Below are the code and all the weights of a small trained network. Each question names an input and a class and asks about switching units off, where a switched-off unit gives its printed mean instead of its output.

import numpy as np


def w(rows, s, z=0):
    codes = np.array(rows[::2]) - 128.0
    scale = np.full(codes.shape[1], s)
    scale[-1] = z or s
    return codes * scale


def norm(h):
    return h / np.sqrt((h * h).mean(-1, keepdims=True) + 1e-5)


def f(y):
    return y / 2 * (1 + np.tanh(0.7978845608 * (y + 0.044715 * y**3)))


def log_softmax(a):
    a = a - a.max(-1, keepdims=True)
    return a - np.log(np.exp(a).sum(-1, keepdims=True))


def net(x, mask):
    res = np.array(x, float).reshape(1, 3) / 4 @ E
    u = 0
    for l in range(2):
        y = f(norm(res) @ A[l][:, :-1].T + A[l][:, -1])
        res = res + np.where(mask[u : u + 14], y, B[l][:, -1]) @ B[l][:, :-1]
        u += 14
    return log_softmax(norm(res)[-1] @ U[:, :-1].T + U[:, -1])


A, B = {}, {}
E = w([
[243,112,204,207,81,155,101,82,102],'x0',
[114,64,169,108,164,90,104,85,113],'x1',
[81,150,108,183,77,46,99,133,2],'x2',
],0.012)
A[0] = w([
[103,85,111,66,154,31,123,149,135,15],'L0N0',
[130,29,127,116,135,182,150,60,183,94],'L0N1',
[172,67,167,140,95,111,143,67,125,3],'L0N2',
[188,190,155,104,104,142,56,122,126,39],'L0N3',
[150,223,135,134,47,125,145,175,167,37],'L0N4',
[54,125,125,125,144,147,175,129,120,79],'L0N5',
[195,144,103,98,124,109,130,179,150,23],'L0N6',
[137,64,155,59,134,94,151,89,81,30],'L0N7',
[147,2,113,116,121,37,123,56,152,11],'L0N8',
[136,180,86,168,91,183,118,225,132,15],'L0N9',
[109,95,101,156,112,62,95,90,71,194],'L0N10',
[102,74,157,104,168,56,99,49,148,18],'L0N11',
[98,99,103,75,122,110,127,157,156,49],'L0N12',
[174,56,167,179,121,112,107,147,145,172],'L0N13',
],0.0096,0.0037)
B[0] = w([
[153,129,115,175,225,98,203,148,61,202],'L0N0',
[211,251,129,82,109,108,106,152,195,224],'L0N1',
[118,141,144,160,169,100,211,109,61,180],'L0N2',
[78,87,93,121,167,126,216,106,39,152],'L0N3',
[32,152,145,175,115,212,104,217,174,173],'L0N4',
[175,125,112,164,116,161,223,80,62,171],'L0N5',
[84,110,118,93,37,120,65,99,120,128],'L0N6',
[45,133,183,154,103,162,51,145,174,162],'L0N7',
[40,148,207,223,97,214,78,200,136,186],'L0N8',
[62,128,252,150,89,189,101,214,167,179],'L0N9',
[183,241,107,49,84,148,127,113,219,254],'L0N10',
[33,126,242,156,106,203,69,183,117,191],'L0N11',
[58,222,106,98,122,145,255,71,75,175],'L0N12',
[104,126,44,95,196,168,195,140,45,208],'L0N13',
],0.0065,0.0069)
A[1] = w([
[229,102,164,216,83,172,116,82,100,204],'L1N0',
[51,83,203,141,106,168,85,184,141,132],'L1N1',
[138,148,140,117,109,96,94,156,62,82],'L1N2',
[116,149,98,161,80,32,74,86,133,36],'L1N3',
[126,151,175,111,104,101,8,194,189,75],'L1N4',
[79,98,104,114,172,165,131,183,88,155],'L1N5',
[72,122,61,89,186,121,111,184,142,4],'L1N6',
[198,238,121,105,145,146,166,102,95,227],'L1N7',
[134,97,179,87,187,177,121,73,165,89],'L1N8',
[144,144,148,100,103,133,150,122,154,136],'L1N9',
[74,119,157,157,156,77,68,83,111,60],'L1N10',
[87,152,96,136,93,49,87,155,76,124],'L1N11',
[137,130,123,164,79,74,77,148,86,90],'L1N12',
[89,186,128,109,118,133,119,136,164,170],'L1N13',
],0.013,0.0035)
B[1] = w([
[9,70,77,85,181,93,228,162,112,203],'L1N0',
[190,213,206,254,84,202,112,130,165,200],'L1N1',
[194,134,116,99,169,167,127,171,172,156],'L1N2',
[250,130,67,113,102,146,90,123,216,152],'L1N3',
[87,74,61,55,221,86,226,71,27,177],'L1N4',
[219,117,177,166,109,130,127,80,77,175],'L1N5',
[55,54,122,120,166,169,192,124,110,170],'L1N6',
[171,133,157,154,109,71,60,81,110,246],'L1N7',
[48,161,62,85,47,166,89,171,175,172],'L1N8',
[126,111,133,131,115,87,31,158,124,151],'L1N9',
[100,135,122,157,71,183,144,225,200,140],'L1N10',
[87,95,151,45,164,188,122,123,247,184],'L1N11',
[90,120,134,86,122,164,92,133,184,156],'L1N12',
[173,64,127,177,109,76,106,143,77,205],'L1N13',
],0.0091,0.014)
U = w([
[60,153,191,176,100,240,138,198,154,131],'0',
[148,113,69,9,115,112,52,123,219,130],'1',
[77,61,92,99,172,87,251,96,44,180],'2',
[238,150,178,202,98,95,72,67,46,250],'3',
[156,56,144,128,147,168,100,52,113,2],'4',
],0.018,0.0058)

Each question gives the input, the list of numbers given to net, and the class t.
The units are the neurons (one row each of A and B). Each row of codes is followed by its name. A weight is (code - 128) times the scale printed after its matrix; where a second scale follows, it is the last column's (A, B and U).
mask holds one flag per neuron, layer by layer. A switched-off neuron (its flag False) gives its mean, the last column of its row in B, instead of its output. The means were averaged over made-up inputs and are rounded, as every weight is.
A unit's drop is (log p(t) with every unit on - log p(t) with that unit switched off) / (log p(t) with every unit on - log p(t) with every unit switched off).
The circuit of an input: a set's keep is (log p(t) with only the set's units on - log p(t) with every unit switched off) / (log p(t) with every unit on - log p(t) with every unit switched off). Starting from the 12 units with the biggest drops (on a tie, the unit counted first), units are removed one at a time, each time the one whose removal leaves the highest keep (on an exact tie, the one counted first), for as long as the keep stays at least 0.8.
units of the circuit, in order: the units of the circuit, biggest drop first
top k neurons: the k neurons with the biggest drops, biggest first
top k neurons in layer l: the k neurons of layer l with the biggest drops, biggest first
drop when u is switched off: that unit's drop, to one decimal
input [-6,4,-5], class 2: top 4 neurons -> [L0N10; L1N6; L1N1; L0N0]
input [-8,3,-7], class 2: top 3 neurons -> [L1N6; L0N10; L0N12]
input [5,1,-2], class 2: top neuron in layer 1 -> [L1N0]
input [-5,4,-4], class 2: top 2 neurons -> [L1N1; L0N10]
input [-3,-2,-2], class 3: top 2 neurons -> [L1N0; L1N4]
input [-8,-5,-7], class 2: units of the circuit, in order -> [L1N6; L1N1]
input [8,8,3], class 0: top 3 neurons in layer 0 -> [L0N8; L0N11; L0N7]
input [8,-2,8], class 1: top 3 neurons in layer 0 -> [L0N10; L0N5; L0N0]
input [3,4,-2], class 0: top 4 neurons -> [L0N8; L0N10; L0N12; L1N8]
input [7,0,-8], class 1: top 2 neurons in layer 1 -> [L1N8; L1N4]
input [-2,8,7], class 0: top 2 neurons in layer 0 -> [L0N11; L0N8]
input [1,3,-1], class 3: top 2 neurons in layer 0 -> [L0N13; L0N1]
input [-1,3,2], class 3: top 2 neurons in layer 0 -> [L0N10; L0N0]
input [1,-1,0], class 3: top neuron -> [L1N5]
input [6,5,3], class 2: top 2 neurons -> [L1N0; L0N13]
input [6,-1,4], class 2: drop when L1N0 is switched off -> 0.9
input [3,-8,6], class 0: drop when L0N9 is switched off -> 0.1
input [6,-5,-2], class 2: drop when L1N0 is switched off -> 0.7
